Below is a small trained network, with its code and all its weights. Each question gives an input and a class and asks what happens when units are switched off, that is, made to give their printed mean instead of their output.

import numpy as np


def w(rows, s, z=0):
    codes = np.array(rows[::2]) - 128.0
    scale = np.full(codes.shape[1], s)
    scale[-1] = z or s
    return codes * scale


def f(y):
    return np.maximum(y, 0)


def log_softmax(a):
    a = a - a.max(-1, keepdims=True)
    return a - np.log(np.exp(a).sum(-1, keepdims=True))


def net(x, mask):
    res = np.array(x, float).reshape(1, 3) / 4 @ E
    y = f(res @ A[0][:, :-1].T + A[0][:, -1])
    res = res + np.where(mask, y, B[0][:, -1]) @ B[0][:, :-1]
    return log_softmax(res[-1] @ U[:, :-1].T + U[:, -1])


A, B = {}, {}
E = w([
[114,108,193,29,81,175,113,78],'x0',
[3,68,103,251,202,75,43,108],'x1',
[104,71,206,162,31,155,73,69],'x2',
],0.0072)
A[0] = w([
[62,1,144,161,155,122,36,86,223],'N1',
[143,82,223,94,23,191,115,77,252],'N2',
[147,174,101,122,145,133,155,204,205],'N3',
[184,184,157,64,124,174,185,116,162],'N4',
[162,181,142,52,99,143,160,144,180],'N5',
[161,144,90,125,157,115,204,180,190],'N6',
],0.0076,0.0038)
B[0] = w([
[30,84,148,192,161,132,45,76,254],'N1',
[97,130,163,109,3,163,110,26,251],'N2',
[182,154,58,107,160,37,204,171,202],'N3',
[157,80,59,68,124,157,189,109,231],'N4',
[177,94,43,71,73,135,185,110,224],'N5',
[192,159,72,123,138,61,181,188,208],'N6',
],0.007,0.0089)
U = w([
[184,196,98,126,192,85,162,254,133],'0',
[95,118,246,146,72,177,75,89,67],'1',
[153,85,105,51,92,205,171,106,21],'2',
[80,84,113,189,246,137,90,140,250],'3',
],0.0071,0.0017)

Each question gives the input, the list of numbers given to net, and the class t.
The units are the neurons (one row each of A and B). Each row of codes is followed by its name. A weight is (code - 128) times the scale printed after its matrix; where a second scale follows, it is the last column's (A, B and U).
mask holds one flag per neuron, in row order. A switched-off neuron (its flag False) gives its mean, the last column of its row in B, instead of its output. The means were averaged over made-up inputs and are rounded, as every weight is.
A unit's drop is (log p(t) with every unit on - log p(t) with that unit switched off) / (log p(t) with every unit on - log p(t) with every unit switched off).
The circuit of an input: a set's keep is (log p(t) with only the set's units on - log p(t) with every unit switched off) / (log p(t) with every unit on - log p(t) with every unit switched off). Starting from all 6 units, units are removed one at a time, each time the one whose removal leaves the highest keep (on an exact tie, the one counted first), for as long as the keep stays at least 0.8.
units of the circuit, in order: the units of the circuit, biggest drop first
k most important neurons: the k neurons with the biggest drops, biggest first
drop of u: that unit's drop, to one decimal
input [-2,-3,0], class 0: units of the circuit, in order : (N2; N1)
input [-2,0,-2], class 0: units of the circuit, in order : (N1; N2)
input [0,-7,-6], class 0: units of the circuit, in order : (N6)
input [2,2,0], class 1: 3 most important neurons : (N3; N6; N4)
input [5,2,-8], class 0: 2 most important neurons : (N2; N1)
input [2,-4,-7], class 0: 4 most important neurons : (N2; N6; N3; N1)
input [-3,-2,5], class 1: drop of N2 : 0.1
input [-1,0,2], class 1: drop of N5 : 0.2
input [5,0,2], class 1: drop of N6 : 0.1
input [-3,-1,0], class 0: drop of N6 : 0.0
